Below is a small trained network, with its code and all its weights. Each question gives an input and a class and asks what happens when units are switched off, that is, made to give their printed mean instead of their output.

import numpy as np


def w(rows, s, z=0):
    codes = np.array(rows[::2]) - 128.0
    scale = np.full(codes.shape[1], s)
    scale[-1] = z or s
    return codes * scale


def f(y):
    return np.maximum(y, 0)


def log_softmax(a):
    a = a - a.max(-1, keepdims=True)
    return a - np.log(np.exp(a).sum(-1, keepdims=True))


def net(x, mask):
    res = np.array(x, float).reshape(1, 8) / 4 @ E
    y = f(res @ A[0][:, :-1].T + A[0][:, -1])
    res = res + np.where(mask, y, B[0][:, -1]) @ B[0][:, :-1]
    return log_softmax(res[-1] @ U[:, :-1].T + U[:, -1])


A, B = {}, {}
E = w([
[115,252,139,135,161,94,199,74,111,119,110],'x0',
[155,108,155,140,129,198,89,142,81,149,84],'x1',
[49,78,230,142,159,88,49,114,56,220,202],'x2',
[119,187,213,200,62,57,109,76,111,115,127],'x3',
[164,173,181,50,106,55,139,118,111,124,180],'x4',
[59,119,94,62,121,158,86,8,137,62,105],'x5',
[89,141,49,179,160,147,163,96,119,197,66],'x6',
[95,145,175,87,253,186,127,144,109,37,132],'x7',
],0.0069)
A[0] = w([
[123,170,134,121,120,115,137,114,157,98,107,162],'n0',
[53,94,170,130,159,108,88,169,112,101,192,193],'n1',
[165,169,144,99,148,112,139,173,132,130,136,147],'n2',
[59,97,61,69,189,161,124,96,130,119,140,162],'n3',
[100,117,120,215,185,179,137,120,124,121,94,156],'n4',
[162,123,48,166,86,129,175,164,152,130,116,149],'n5',
[140,153,124,133,194,161,182,178,129,154,132,136],'n6',
[71,176,137,158,82,42,129,63,123,160,128,252],'n7',
[132,155,122,125,192,123,180,176,122,155,118,131],'n8',
[155,119,58,147,90,132,168,167,167,145,105,160],'n9',
[94,133,98,130,169,184,120,109,104,116,104,141],'n10',
[167,117,100,118,108,127,120,148,152,121,141,239],'n11',
[162,144,121,129,130,132,167,147,114,142,126,121],'n12',
[129,156,167,141,158,141,153,142,128,138,108,169],'n13',
[93,2,135,160,130,137,58,150,105,206,143,143],'n14',
],0.0098,0.0024)
B[0] = w([
[123,94,159,134,121,111,114,162,95,126,165,178],'n0',
[168,79,183,112,111,71,178,136,125,146,188,239],'n1',
[137,122,131,141,121,144,115,114,109,141,169,183],'n2',
[128,175,93,64,180,127,176,62,219,119,66,232],'n3',
[49,97,70,110,149,155,73,94,140,57,94,203],'n4',
[160,129,165,93,138,112,230,126,188,176,104,217],'n5',
[145,156,106,151,181,75,160,90,115,141,168,196],'n6',
[170,188,133,254,185,55,152,56,39,128,178,255],'n7',
[175,157,137,162,167,82,159,106,90,110,164,188],'n8',
[180,144,158,96,106,99,222,138,195,167,108,213],'n9',
[109,100,81,93,135,141,113,91,169,87,116,196],'n10',
[120,128,146,116,85,119,122,154,136,150,136,185],'n11',
[156,152,146,151,122,106,140,131,138,118,119,165],'n12',
[109,118,98,149,130,119,108,115,114,109,168,173],'n13',
[157,54,198,105,7,171,98,254,95,174,125,253],'n14',
],0.0095,0.0092)
U = w([
[117,55,190,131,77,145,55,214,76,104,182,223],'0',
[136,165,129,217,106,156,26,176,45,136,101,3],'1',
[165,120,169,69,120,131,181,159,221,136,85,143],'2',
[161,219,127,214,224,58,170,60,101,106,197,131],'3',
[1,139,17,91,194,197,93,81,191,59,54,117],'4',
],0.0076,0.0025)

Each question gives the input, the list of numbers given to net, and the class t.
The units are the neurons (one row each of A and B). Each row of codes is followed by its name. A weight is (code - 128) times the scale printed after its matrix; where a second scale follows, it is the last column's (A, B and U).
mask holds one flag per neuron, in row order. A switched-off neuron (its flag False) gives its mean, the last column of its row in B, instead of its output. The means were averaged over made-up inputs and are rounded, as every weight is.
A unit's drop is (log p(t) with every unit on - log p(t) with that unit switched off) / (log p(t) with every unit on - log p(t) with every unit switched off).
The circuit of an input: a set's keep is (log p(t) with only the set's units on - log p(t) with every unit switched off) / (log p(t) with every unit on - log p(t) with every unit switched off). Starting from the 12 units with the biggest drops (on a tie, the unit counted first), units are removed one at a time, each time the one whose removal leaves the highest keep (on an exact tie, the one counted first), for as long as the keep stays at least 0.8.
units of the circuit, in order: the units of the circuit, biggest drop first
unit that matters most: the unit with the biggest drop
k most important neurons: the k neurons with the biggest drops, biggest first
drop when u is switched off: that unit's drop, to one decimal
input [-6,6,-3,0,7,3,1,7], class 4: units of the circuit, in order => [n14; n9; n7]
input [-6,-6,4,1,5,0,7,6], class 2: 3 most important neurons => [n3; n7; n0]
input [-7,-8,-2,0,7,-3,-6,-1], class 0: unit that matters most => n3
input [-2,-8,6,-4,1,4,-5,7], class 2: units of the circuit, in order => [n3; n7]
input [-8,-8,5,0,4,8,3,3], class 2: units of the circuit, in order => [n3; n14]
input [-6,0,-6,-6,-5,8,7,-5], class 2: 2 most important neurons => [n9; n5]
input [-7,3,-2,6,7,-3,4,6], class 0: 2 most important neurons => [n7; n3]
input [-5,4,-4,-5,8,-5,2,5], class 3: 3 most important neurons => [n14; n6; n8]
input [-4,0,3,-5,3,-7,5,-3], class 0: 3 most important neurons => [n14; n3; n10]
input [-5,0,1,-1,-3,-1,0,-3], class 0: 2 most important neurons => [n14; n3]
input [-4,6,-4,3,5,4,8,5], class 4: drop when n4 is switched off => 0.0
input [-4,-7,6,1,5,-6,7,-3], class 0: drop when n14 is switched off => 2.0
input [-1,5,-3,4,2,1,3,4], class 4: drop when n14 is switched off => 0.2
input [-5,-6,7,7,-8,-6,1,-5], class 0: unit that matters most => n14
